Below are the code and all the weights of a small trained network. Each question names an input and a class and asks about switching units off, where a switched-off unit gives its printed mean instead of its output.

import numpy as np


def w(rows, s, z=0):
    codes = np.array(rows[::2]) - 128.0
    scale = np.full(codes.shape[1], s)
    scale[-1] = z or s
    return codes * scale


def f(y):
    return np.maximum(y, 0)


def log_softmax(a):
    a = a - a.max(-1, keepdims=True)
    return a - np.log(np.exp(a).sum(-1, keepdims=True))


def net(x, mask):
    res = np.array(x, float).reshape(1, 8) / 4 @ E
    y = f(res @ A[0][:, :-1].T + A[0][:, -1])
    res = res + np.where(mask, y, B[0][:, -1]) @ B[0][:, :-1]
    return log_softmax(res[-1] @ U[:, :-1].T + U[:, -1])


A, B = {}, {}
E = w([
[127,125,126,131,131,130,121],'x0',
[81,122,41,189,94,126,155],'x1',
[254,107,65,135,163,61,162],'x2',
[129,121,128,128,127,123,125],'x3',
[196,86,147,155,49,177,115],'x4',
[136,156,54,21,84,146,101],'x5',
[112,30,100,97,195,192,156],'x6',
[130,132,128,129,129,132,130],'x7',
],0.0098)
A[0] = w([
[193,62,151,172,33,204,131,110],'neuron 1',
[63,103,66,180,75,75,181,102],'neuron 2',
[137,116,190,198,159,117,129,68],'neuron 3',
[214,124,85,127,138,78,165,61],'neuron 4',
[132,108,87,71,77,125,121,92],'neuron 5',
[80,117,172,97,100,140,158,71],'neuron 6',
[175,77,160,151,57,166,140,59],'neuron 7',
[110,123,171,183,145,127,152,78],'neuron 8',
[144,156,73,29,94,150,128,55],'neuron 9',
[89,115,30,183,112,141,152,110],'neuron 10',
[60,146,139,126,97,181,95,59],'neuron 11',
[131,149,88,96,122,144,117,66],'neuron 12',
[128,205,76,48,100,135,78,76],'neuron 13',
[143,169,141,170,161,122,155,87],'neuron 14',
[59,176,116,115,235,65,170,71],'neuron 15',
[124,112,190,211,155,75,159,83],'neuron 16',
[117,47,71,88,145,177,126,129],'neuron 17',
[194,127,94,141,136,75,157,47],'neuron 18',
[163,133,169,83,159,135,99,158],'neuron 19',
[141,118,200,80,168,95,97,74],'neuron 20',
[141,249,157,153,25,45,137,39],'neuron 21',
[115,132,84,169,83,125,104,121],'neuron 22',
[162,111,173,106,136,124,101,99],'neuron 23',
[128,124,118,111,97,131,159,250],'neuron 24',
[107,26,119,88,189,219,199,58],'neuron 25',
[122,121,142,136,126,122,146,88],'neuron 26',
[38,161,175,145,72,202,104,54],'neuron 27',
],0.012,0.02)
B[0] = w([
[74,193,61,76,126,126,92,185],'neuron 1',
[169,150,166,83,93,161,148,165],'neuron 2',
[132,62,109,137,87,170,135,153],'neuron 3',
[125,83,156,56,216,140,98,161],'neuron 4',
[100,83,125,151,131,165,115,149],'neuron 5',
[157,118,139,102,200,137,141,136],'neuron 6',
[108,164,70,78,117,135,87,145],'neuron 7',
[130,84,86,147,121,145,127,143],'neuron 8',
[131,53,96,141,95,186,143,154],'neuron 9',
[207,152,187,82,79,166,178,167],'neuron 10',
[200,107,116,105,196,121,115,149],'neuron 11',
[102,87,111,120,105,131,122,132],'neuron 12',
[95,69,87,160,105,160,162,162],'neuron 13',
[83,89,120,125,136,119,141,139],'neuron 14',
[110,197,51,72,93,144,43,158],'neuron 15',
[103,59,79,159,98,191,151,169],'neuron 16',
[131,125,165,158,106,74,97,181],'neuron 17',
[141,80,149,58,249,101,127,148],'neuron 18',
[164,165,152,140,92,155,186,176],'neuron 19',
[188,165,145,82,71,164,179,145],'neuron 20',
[114,88,162,140,65,21,80,169],'neuron 21',
[171,144,171,129,121,143,158,155],'neuron 22',
[163,160,143,91,105,138,150,144],'neuron 23',
[82,191,156,238,212,155,153,250],'neuron 24',
[146,96,137,147,55,20,106,175],'neuron 25',
[132,106,127,127,119,127,126,128],'neuron 26',
[179,71,125,57,235,88,137,167],'neuron 27',
],0.011,0.02)
U = w([
[169,80,129,51,237,100,105,42],'0',
[140,102,149,126,53,1,90,91],'1',
[125,49,69,146,98,201,128,59],'2',
[143,168,129,144,153,130,113,248],'3',
[124,170,136,142,150,131,118,237],'4',
[112,216,43,56,117,132,72,87],'5',
[204,172,190,70,77,174,156,45],'6',
[133,158,134,154,162,126,119,195],'7',
],0.0099,0.013)

Each question gives the input, the list of numbers given to net, and the class t.
The units are the neurons (one row each of A and B). Each row of codes is followed by its name. A weight is (code - 128) times the scale printed after its matrix; where a second scale follows, it is the last column's (A, B and U).
mask holds one flag per neuron, in row order. A switched-off neuron (its flag False) gives its mean, the last column of its row in B, instead of its output. The means were averaged over made-up inputs and are rounded, as every weight is.
A unit's drop is (log p(t) with every unit on - log p(t) with that unit switched off) / (log p(t) with every unit on - log p(t) with every unit switched off).
The circuit of an input: a set's keep is (log p(t) with only the set's units on - log p(t) with every unit switched off) / (log p(t) with every unit on - log p(t) with every unit switched off). Starting from the 12 units with the biggest drops (on a tie, the unit counted first), units are removed one at a time, each time the one whose removal leaves the highest keep (on an exact tie, the one counted first), for as long as the keep stays at least 0.8.
circuit, biggest first: the units of the circuit, biggest drop first
top k neurons: the k neurons with the biggest drops, biggest first
drop when u is switched off: that unit's drop, to one decimal
input [7,5,7,1,-8,1,-2,8], class 5: top 2 neurons -> neuron 15; neuron 27
input [-3,-6,2,1,2,-7,3,-5], class 2: top 2 neurons -> neuron 16; neuron 3
input [-6,3,3,-2,8,-8,0,-2], class 2: circuit, biggest first -> neuron 16
input [2,-5,0,3,-8,8,-3,-4], class 2: top 3 neurons -> neuron 13; neuron 9; neuron 1
input [1,6,0,4,-4,-1,-4,1], class 6: circuit, biggest first -> neuron 2; neuron 10
input [-6,-2,-7,-8,3,-8,3,5], class 2: top 3 neurons -> neuron 16; neuron 3; neuron 8
input [-7,8,2,2,-3,-7,-7,2], class 6: top 3 neurons -> neuron 2; neuron 10; neuron 25
input [-5,0,1,-2,5,8,0,-3], class 2: top 2 neurons -> neuron 9; neuron 13
input [1,-8,0,0,-8,2,-5,-4], class 5: top 2 neurons -> neuron 15; neuron 10
input [-5,-8,-8,5,-4,4,-4,7], class 0: top 2 neurons -> neuron 27; neuron 11
input [-4,8,-5,-5,-5,-5,0,7], class 6: circuit, biggest first -> neuron 10; neuron 2
input [5,1,-5,-3,7,2,-6,-4], class 5: top 4 neurons -> neuron 1; neuron 7; neuron 25; neuron 17
input [1,8,7,2,-6,-3,-4,7], class 6: top 3 neurons -> neuron 10; neuron 2; neuron 27
input [-7,-7,-3,1,7,6,-5,2], class 4: top neuron -> neuron 15
input [2,4,-7,4,6,8,-8,-3], class 1: top 3 neurons -> neuron 21; neuron 16; neuron 4
input [1,-5,5,1,-8,-8,5,7], class 2: circuit, biggest first -> neuron 16; neuron 3
input [-2,-4,6,-7,-1,7,-3,2], class 2: drop when neuron 5 is switched off -> 0.1
input [-5,2,-4,-6,8,-8,-7,6], class 2: drop when neuron 25 is switched off -> 0.4
input [0,-6,-5,3,2,8,-8,-2], class 1: drop when neuron 16 is switched off -> 0.3
input [-4,6,-1,-3,-2,3,4,-2], class 6: circuit, biggest first -> neuron 10
